Below are the code and all the weights of a small trained network. Each question names an input and a target symbol and asks about switching units off, where a switched-off unit gives its printed mean instead of its output.

import numpy as np


def w(rows, s, z=0):
    codes = np.array(rows[::2]) - 128.0
    scale = np.full(codes.shape[1], s)
    scale[-1] = z or s
    return codes * scale


def norm(h):
    return h / np.sqrt((h * h).mean(-1, keepdims=True) + 1e-5)


def f(y):
    return np.maximum(y, 0)


def softmax(a):
    e = np.exp(a - a.max(-1, keepdims=True))
    return e / e.sum(-1, keepdims=True)


def log_softmax(a):
    a = a - a.max(-1, keepdims=True)
    return a - np.log(np.exp(a).sum(-1, keepdims=True))


def net(x, mask):
    ids = ['ΛΦαβδεξσψω'.index(c) for c in x.split()]
    T = len(ids)
    res = E[ids] + P[:T]
    u = 0
    for l in range(2):
        r = norm(res)
        for j in range(2):
            rows = slice(3 * j, 3 * j + 3)
            q, k, v = (r @ M[l][rows].T for M in (Q, K, V))
            z = softmax(np.where(np.tri(T) > 0, q @ k.T / 3**0.5, -1e9)) @ v
            o = O[l][rows]
            res = res + np.where(mask[u + j], z, o[:, -1]) @ o[:, :-1]
        u += 2
        y = f(norm(res) @ A[l][:, :-1].T + A[l][:, -1])
        res = res + np.where(mask[u : u + 12], y, B[l][:, -1]) @ B[l][:, :-1]
        u += 12
    return log_softmax(norm(res)[-1] @ U[:, :-1].T + U[:, -1])


Q, K, V, O, A, B = {}, {}, {}, {}, {}, {}
E = w([
[204,133,109,121],'Λ',
[195,100,130,119],'Φ',
[146,125,163,190],'α',
[128,134,166,192],'β',
[194,102,134,122],'δ',
[152,113,163,188],'ε',
[108,179,181,58],'ξ',
[194,126,138,159],'σ',
[104,73,112,124],'ψ',
[2,132,32,153],'ω',
],0.0064)
P = w([
[78,148,100,85],'0',
[252,102,103,198],'1',
[218,90,106,163],'2',
[206,79,119,158],'3',
[186,80,136,157],'4',
[177,90,135,142],'5',
[172,92,151,138],'6',
[165,103,155,131],'7',
[152,108,162,131],'8',
[162,100,163,128],'9',
[186,91,159,114],'10',
],0.0038)
Q[0] = w([
[254,88,211,140],'0.h0',
[67,151,41,118],'0.h0',
[17,88,39,173],'0.h0',
[168,170,200,114],'0.h1',
[198,38,162,168],'0.h1',
[172,17,144,166],'0.h1',
],0.0051)
K[0] = w([
[59,6,109,169],'0.h0',
[148,204,129,115],'0.h0',
[187,254,86,167],'0.h0',
[127,72,127,95],'0.h1',
[169,140,222,64],'0.h1',
[146,202,202,28],'0.h1',
],0.0057)
V[0] = w([
[118,2,137,148],'0.h0',
[235,169,83,70],'0.h0',
[87,24,143,90],'0.h0',
[213,211,246,136],'0.h1',
[85,45,197,181],'0.h1',
[63,226,229,22],'0.h1',
],0.0029)
O[0] = w([
[71,82,116,75,211],'0.h0',
[146,140,219,137,172],'0.h0',
[86,64,141,100,154],'0.h0',
[135,236,143,61,252],'0.h1',
[151,130,44,97,100],'0.h1',
[40,113,155,3,114],'0.h1',
],0.0037,0.0019)
A[0] = w([
[118,198,132,94,5],'0.n0',
[71,88,74,98,124],'0.n1',
[213,106,4,184,197],'0.n2',
[117,130,134,174,182],'0.n3',
[94,161,192,130,63],'0.n4',
[84,136,196,192,203],'0.n5',
[151,124,57,124,163],'0.n6',
[59,192,45,238,126],'0.n7',
[169,62,156,238,25],'0.n8',
[181,173,47,83,23],'0.n9',
[95,168,194,9,97],'0.n10',
[58,108,76,150,128],'0.n11',
],0.0048,0.0022)
B[0] = w([
[152,118,84,70,142],'0.n0',
[144,126,182,139,153],'0.n1',
[2,41,150,137,246],'0.n2',
[130,82,105,74,164],'0.n3',
[121,55,126,47,161],'0.n4',
[206,87,112,49,192],'0.n5',
[117,88,160,137,165],'0.n6',
[246,141,110,80,168],'0.n7',
[47,84,69,112,196],'0.n8',
[119,55,148,57,144],'0.n9',
[103,17,64,164,252],'0.n10',
[223,181,165,149,153],'0.n11',
],0.0041,0.0032)
Q[1] = w([
[188,75,169,116],'1.h0',
[50,117,193,216],'1.h0',
[3,193,77,225],'1.h0',
[187,45,54,162],'1.h1',
[132,144,72,158],'1.h1',
[170,39,96,38],'1.h1',
],0.0075)
K[1] = w([
[169,134,117,153],'1.h0',
[57,75,83,138],'1.h0',
[10,63,147,100],'1.h0',
[2,144,87,97],'1.h1',
[94,109,162,143],'1.h1',
[103,198,102,96],'1.h1',
],0.0091)
V[1] = w([
[158,133,41,129],'1.h0',
[63,84,88,57],'1.h0',
[120,108,236,142],'1.h0',
[188,121,3,132],'1.h1',
[117,217,70,115],'1.h1',
[243,86,139,160],'1.h1',
],0.0063)
O[1] = w([
[149,163,47,150,137],'1.h0',
[254,69,142,142,157],'1.h0',
[82,137,249,76,161],'1.h0',
[182,235,101,103,161],'1.h1',
[107,122,46,59,2],'1.h1',
[180,171,116,197,188],'1.h1',
],0.0056,0.0044)
A[1] = w([
[151,116,132,197,250],'1.n0',
[86,133,110,164,239],'1.n1',
[163,144,173,167,42],'1.n2',
[37,71,21,49,116],'1.n3',
[219,136,109,4,148],'1.n4',
[139,152,174,83,250],'1.n5',
[74,39,73,162,80],'1.n6',
[124,75,155,166,108],'1.n7',
[137,254,121,156,52],'1.n8',
[76,196,161,93,157],'1.n9',
[170,71,88,137,214],'1.n10',
[138,100,103,64,89],'1.n11',
],0.0064,0.0019)
B[1] = w([
[93,106,59,125,254],'1.n0',
[113,138,109,62,152],'1.n1',
[149,128,71,181,187],'1.n2',
[127,22,2,174,146],'1.n3',
[109,178,183,64,217],'1.n4',
[69,184,134,170,220],'1.n5',
[14,111,73,35,166],'1.n6',
[165,144,84,105,216],'1.n7',
[37,97,106,119,150],'1.n8',
[100,144,66,111,156],'1.n9',
[108,159,131,34,248],'1.n10',
[64,176,134,123,155],'1.n11',
],0.005,0.004)
U = w([
[206,163,123,130,64],'Λ',
[181,178,106,127,71],'Φ',
[119,140,6,107,174],'α',
[230,68,137,146,93],'β',
[174,124,169,189,101],'δ',
[52,177,112,152,5],'ε',
[157,190,205,62,216],'ξ',
[72,161,151,181,236],'σ',
[167,126,167,184,60],'ψ',
[72,1,142,71,165],'ω',
],0.0084,0.003)

Each question gives the input, a string of symbols that net reads in full, and the target symbol t.
The units are the heads (3 rows each of Q, K, V and O) and the neurons (one row each of A and B). Each row of codes is followed by its name. A weight is (code - 128) times the scale printed after its matrix; where a second scale follows, it is the last column's (O, A, B and U).
mask holds one flag per unit, layer by layer, with each layer's heads first. A switched-off unit (its flag False) gives its mean, the last column of its rows in O or B, instead of its output. The means were averaged over made-up inputs and are rounded, as every weight is.
A unit's drop is (log p(t) with every unit on - log p(t) with that unit switched off) / (log p(t) with every unit on - log p(t) with every unit switched off).
The circuit of an input: a set's keep is (log p(t) with only the set's units on - log p(t) with every unit switched off) / (log p(t) with every unit on - log p(t) with every unit switched off). Starting from the 12 units with the biggest drops (on a tie, the unit counted first), units are removed one at a time, each time the one whose removal leaves the highest keep (on an exact tie, the one counted first), for as long as the keep stays at least 0.8.
units of the circuit, in order: the units of the circuit, biggest drop first
most important unit: the unit with the biggest drop
k most important neurons of layer l: the k neurons of layer l with the biggest drops, biggest first
which heads matter: for each layer, one digit per head in row order, 1 if its drop is at least 0.15 and else 0, layers parted by /
input ψ δ Φ, target ω: which heads matter	10 / 00
input δ α α ψ α, target ω: which heads matter	11 / 00
input σ β ψ Λ, target ω: most important unit	0.n2
input Λ Φ Λ α α β ξ ξ ω ε, target α: 3 most important neurons of layer 0	(0.n7 0.n11 0.n8)
input Λ ξ ψ, target σ: which heads matter	11 / 10
input ξ ω ψ ξ ψ β, target ω: which heads matter	11 / 01
input Λ ω σ, target α: which heads matter	10 / 10
input ψ Λ α, target ω: units of the circuit, in order	(0.n2 0.h0)
input ξ α σ α ξ ξ ψ ξ, target ω: which heads matter	10 / 01
input α ε ξ ξ ξ ξ Λ δ, target ξ: units of the circuit, in order	(0.h1 1.n4)
input Λ Λ ξ α, target σ: units of the circuit, in order	(1.h0 0.h1)
input ψ σ σ ξ ψ Φ Λ ψ, target β: 2 most important neurons of layer 0	(0.n2 0.n8)
input ω ξ ξ ω ξ ψ ε, target ξ: units of the circuit, in order	(0.h1 0.n2)
input ξ ξ ξ ω ω ξ ξ δ ξ ω α, target α: 2 most important neurons of layer 0	(0.n7 0.n11)
input β Λ ω ξ ε ξ β Φ ω Λ Φ, target α: units of the circuit, in order	(1.h0)
input α ξ ξ ε, target ξ: units of the circuit, in order	(0.h1 0.n10)
input Λ ω ψ σ, target α: units of the circuit, in order	(0.h0 1.h0)
input β ω ξ ξ ω σ ξ Λ ψ, target α: 2 most important neurons of layer 0	(0.n10 0.n11)
input ε ξ Λ δ ε ξ β, target ξ: units of the circuit, in order	(0.h1 0.n2)
input β ξ ψ δ ω ε Λ σ ω Φ, target α: units of the circuit, in order	(1.h0 0.h0 0.n11 0.n7)
input ξ Λ Φ, target ω: units of the circuit, in order	(1.h1)
input ω ξ ξ β ξ ψ α Λ ψ Λ Λ, target ξ: which heads matter	01 / 01
input ψ ξ ω ψ ξ σ ε ξ, target β: which heads matter	11 / 01
input σ ω δ, target α: which heads matter	10 / 11
input β ξ ξ Λ Λ ψ ξ, target α: which heads matter	11 / 10
